Below are the code and all the weights of a small trained network. Each question names an input and a target symbol and asks about switching units off, where a switched-off unit gives its printed mean instead of its output.

import numpy as np


def w(rows, s, z=0):
    codes = np.array(rows[::2]) - 128.0
    scale = np.full(codes.shape[1], s)
    scale[-1] = z or s
    return codes * scale


def norm(h):
    return h / np.sqrt((h * h).mean(-1, keepdims=True) + 1e-5)


def f(y):
    return y / 2 * (1 + np.tanh(0.7978845608 * (y + 0.044715 * y**3)))


def softmax(a):
    e = np.exp(a - a.max(-1, keepdims=True))
    return e / e.sum(-1, keepdims=True)


def log_softmax(a):
    a = a - a.max(-1, keepdims=True)
    return a - np.log(np.exp(a).sum(-1, keepdims=True))


def net(x, mask):
    ids = ['γεηθπσ'.index(c) for c in x.split()]
    T = len(ids)
    res = E[ids] + P[:T]
    u = 0
    for l in range(3):
        q, k, v = (norm(res) @ M[l].T for M in (Q, K, V))
        z = softmax(np.where(np.tri(T) > 0, q @ k.T / 2**0.5, -1e9)) @ v
        res = res + np.where(mask[u], z, O[l][:, -1]) @ O[l][:, :-1]
        u += 1
        y = f(norm(res) @ A[l][:, :-1].T + A[l][:, -1])
        res = res + np.where(mask[u : u + 4], y, B[l][:, -1]) @ B[l][:, :-1]
        u += 4
    return log_softmax(norm(res)[-1] @ U[:, :-1].T + U[:, -1])


Q, K, V, O, A, B = {}, {}, {}, {}, {}, {}
E = w([
[97,123,171,136,119,171,147,164,116,185],'γ',
[99,82,69,129,92,141,166,190,140,27],'ε',
[181,243,128,167,131,81,158,45,254,87],'η',
[100,122,167,150,51,159,125,134,161,185],'θ',
[137,138,154,145,180,171,146,169,57,145],'π',
[244,105,190,98,127,140,79,43,67,43],'σ',
],0.0019)
P = w([
[153,141,133,233,87,171,130,139,105,118],'0',
[159,122,129,145,90,212,144,136,155,144],'1',
[135,138,140,143,125,223,112,145,155,134],'2',
[113,152,156,201,131,156,81,147,115,105],'3',
[158,108,162,186,112,35,156,163,104,140],'4',
[180,127,121,81,107,132,201,134,141,156],'5',
[132,134,98,45,131,230,147,127,171,144],'6',
[74,123,138,221,143,92,93,124,81,108],'7',
[107,126,190,82,176,132,61,217,187,130],'8',
[185,101,126,116,109,33,222,133,109,164],'9',
[4,154,153,139,168,172,87,94,93,80],'10',
[164,135,132,54,120,126,203,102,135,136],'11',
[109,127,140,200,151,92,97,146,115,120],'12',
[98,163,112,56,125,173,177,65,115,102],'13',
],0.0025)
Q[0] = w([
[241,130,175,43,117,43,219,148,163,144],'0.h0',
[149,61,177,210,160,20,20,255,137,153],'0.h0',
],0.0074)
K[0] = w([
[170,141,116,2,150,226,105,177,221,143],'0.h0',
[240,91,61,112,73,105,252,113,124,204],'0.h0',
],0.0065)
V[0] = w([
[98,103,138,142,215,140,121,155,3,118],'0.h0',
[19,126,120,122,125,151,130,173,174,198],'0.h0',
],0.0027)
O[0] = w([
[228,83,195,154,148,37,110,231,193,171,254],'0.h0',
[103,155,57,208,135,176,4,211,124,147,205],'0.h0',
],0.0025,0.00055)
A[0] = w([
[59,163,15,177,107,185,40,145,75,152,42],'0.n0',
[141,167,143,135,238,159,146,172,97,129,3],'0.n1',
[91,124,157,84,186,178,115,157,193,81,188],'0.n2',
[96,90,172,115,4,141,83,130,152,103,206],'0.n3',
],0.0029,0.0017)
B[0] = w([
[165,60,87,42,179,107,214,189,199,67,159],'0.n0',
[94,87,118,132,14,101,162,130,164,250,131],'0.n1',
[188,119,71,238,61,15,224,71,34,132,253],'0.n2',
[148,117,104,125,222,115,188,167,9,159,246],'0.n3',
],0.0023,0.0011)
Q[1] = w([
[116,161,146,72,111,106,53,2,187,126],'1.h0',
[139,66,132,160,143,176,175,212,80,131],'1.h0',
],0.0042)
K[1] = w([
[144,36,183,152,112,252,180,205,13,157],'1.h0',
[43,215,70,159,117,44,120,73,216,109],'1.h0',
],0.0026)
V[1] = w([
[148,189,100,137,168,103,123,74,232,140],'1.h0',
[97,98,89,79,94,123,6,102,94,149],'1.h0',
],0.0023)
O[1] = w([
[55,94,173,117,5,125,94,129,203,170,92],'1.h0',
[161,55,149,128,136,215,205,135,82,179,4],'1.h0',
],0.0022,0.0029)
A[1] = w([
[15,157,95,91,122,179,184,20,43,88,41],'1.n0',
[64,157,136,195,126,121,98,112,39,153,157],'1.n1',
[158,87,219,125,119,77,137,185,149,190,65],'1.n2',
[145,73,108,163,186,151,94,251,112,195,2],'1.n3',
],0.003,0.0028)
B[1] = w([
[187,136,220,149,103,5,48,193,249,105,146],'1.n0',
[195,166,64,13,75,222,178,138,158,190,253],'1.n1',
[145,90,201,184,191,188,67,100,109,144,168],'1.n2',
[176,111,5,233,183,36,67,85,170,156,168],'1.n3',
],0.0026,0.0015)
Q[2] = w([
[72,66,96,182,165,71,124,162,235,164],'2.h0',
[183,2,185,27,115,148,44,147,34,99],'2.h0',
],0.0058)
K[2] = w([
[163,152,77,161,96,176,64,165,145,205],'2.h0',
[222,167,127,108,254,137,239,70,71,118],'2.h0',
],0.0058)
V[2] = w([
[93,182,137,57,197,193,124,63,149,252],'2.h0',
[207,247,63,145,223,133,70,167,104,85],'2.h0',
],0.0022)
O[2] = w([
[254,144,134,218,115,83,122,160,153,36,77],'2.h0',
[62,96,232,112,38,124,132,123,193,138,252],'2.h0',
],0.0027,0.0026)
A[2] = w([
[71,74,63,114,118,133,194,185,125,2,43],'2.n0',
[169,148,80,84,237,82,82,77,115,49,66],'2.n1',
[100,113,71,184,87,132,103,168,165,145,5],'2.n2',
[112,105,195,94,109,143,144,123,114,122,78],'2.n3',
],0.0062,0.0018)
B[2] = w([
[118,67,177,132,112,176,254,212,130,90,252],'2.n0',
[105,153,132,108,244,43,160,186,113,195,145],'2.n1',
[144,132,69,118,169,104,125,138,118,93,216],'2.n2',
[150,112,88,136,170,121,122,111,101,83,187],'2.n3',
],0.0058,0.003)
U = w([
[146,128,1,154,164,88,86,180,141,120,129],'γ',
[50,140,101,66,106,194,136,96,61,237,68],'ε',
[113,201,176,86,46,80,102,89,231,70,187],'η',
[85,76,146,120,122,153,219,211,132,64,245],'θ',
[175,93,231,208,158,129,78,152,141,214,65],'π',
[186,109,162,107,164,137,121,19,44,39,46],'σ',
],0.0051,0.0012)

Each question gives the input, a string of symbols that net reads in full, and the target symbol t.
The units are the heads (2 rows each of Q, K, V and O) and the neurons (one row each of A and B). Each row of codes is followed by its name. A weight is (code - 128) times the scale printed after its matrix; where a second scale follows, it is the last column's (O, A, B and U).
mask holds one flag per unit, layer by layer, with each layer's heads first. A switched-off unit (its flag False) gives its mean, the last column of its rows in O or B, instead of its output. The means were averaged over made-up inputs and are rounded, as every weight is.
A unit's drop is (log p(t) with every unit on - log p(t) with that unit switched off) / (log p(t) with every unit on - log p(t) with every unit switched off).
The circuit of an input: a set's keep is (log p(t) with only the set's units on - log p(t) with every unit switched off) / (log p(t) with every unit on - log p(t) with every unit switched off). Starting from the 12 units with the biggest drops (on a tie, the unit counted first), units are removed one at a time, each time the one whose removal leaves the highest keep (on an exact tie, the one counted first), for as long as the keep stays at least 0.8.
units of the circuit, in order: the units of the circuit, biggest drop first
unit that matters most: the unit with the biggest drop
k most important neurons: the k neurons with the biggest drops, biggest first
k most important neurons of layer l: the k neurons of layer l with the biggest drops, biggest first
drop when u is switched off: that unit's drop, to one decimal
input γ ε η γ ε ε η θ, target ε: 2 most important neurons -> (1.n1; 2.n0)
input γ σ η γ π π σ π θ η η η π, target η: unit that matters most -> 0.h0
input η θ γ π σ ε σ γ, target σ: units of the circuit, in order -> (0.h0; 2.n0; 2.n3)
input γ π ε η θ γ θ, target η: units of the circuit, in order -> (1.n0; 0.h0; 2.n0)
input π γ θ γ, target π: units of the circuit, in order -> (0.h0; 2.n0)
input ε ε ε γ ε γ, target ε: units of the circuit, in order -> (2.n0; 2.h0)
input π η ε π η π γ ε π γ γ, target ε: units of the circuit, in order -> (1.n1; 2.n0)
input π ε ε γ π θ, target ε: units of the circuit, in order -> (2.n0; 0.h0; 2.h0)
input π π η σ θ ε γ σ θ π θ, target σ: units of the circuit, in order -> (0.h0; 2.n0; 2.n3)
input γ π σ π ε γ θ γ σ π ε π η, target η: 2 most important neurons of layer 1 -> (1.n3; 1.n2)
input γ ε π γ ε θ η γ σ, target σ: 2 most important neurons of layer 1 -> (1.n3; 1.n0)
input ε π η σ π σ η γ π π η γ, target π: units of the circuit, in order -> (0.h0; 1.n2; 2.n0)
input θ π γ γ ε π γ π, target ε: 2 most important neurons -> (1.n1; 2.n0)
input ε ε π θ π, target ε: units of the circuit, in order -> (0.h0; 2.n0; 1.n1; 2.h0)
input θ π η γ θ γ γ γ π γ η, target γ: unit that matters most -> 1.h0
input θ π π η γ η π γ γ γ η, target γ: 2 most important neurons of layer 2 -> (2.n0; 2.n1)
input π γ ε ε γ θ γ γ γ θ, target γ: 2 most important neurons of layer 2 -> (2.n0; 2.n2)
input ε η γ ε ε η γ ε σ ε θ θ, target σ: 3 most important neurons -> (2.n3; 2.n0; 1.n1)
input γ γ γ γ η, target η: 2 most important neurons -> (2.n0; 1.n3)
input σ π γ η π, target π: 2 most important neurons -> (1.n2; 2.n0)
input γ η η γ γ ε ε γ ε γ π, target γ: unit that matters most -> 0.h0
input π ε ε ε π η ε θ σ, target σ: 2 most important neurons of layer 0 -> (0.n0; 0.n2)
input γ π γ θ π π π θ σ γ γ ε γ, target γ: drop when 1.n3 is switched off -> 0.2
input σ σ π σ π, target σ: drop when 1.n3 is switched off -> 0.1
input γ π γ σ π π θ π π η θ σ γ, target η: drop when 1.n0 is switched off -> 0.5
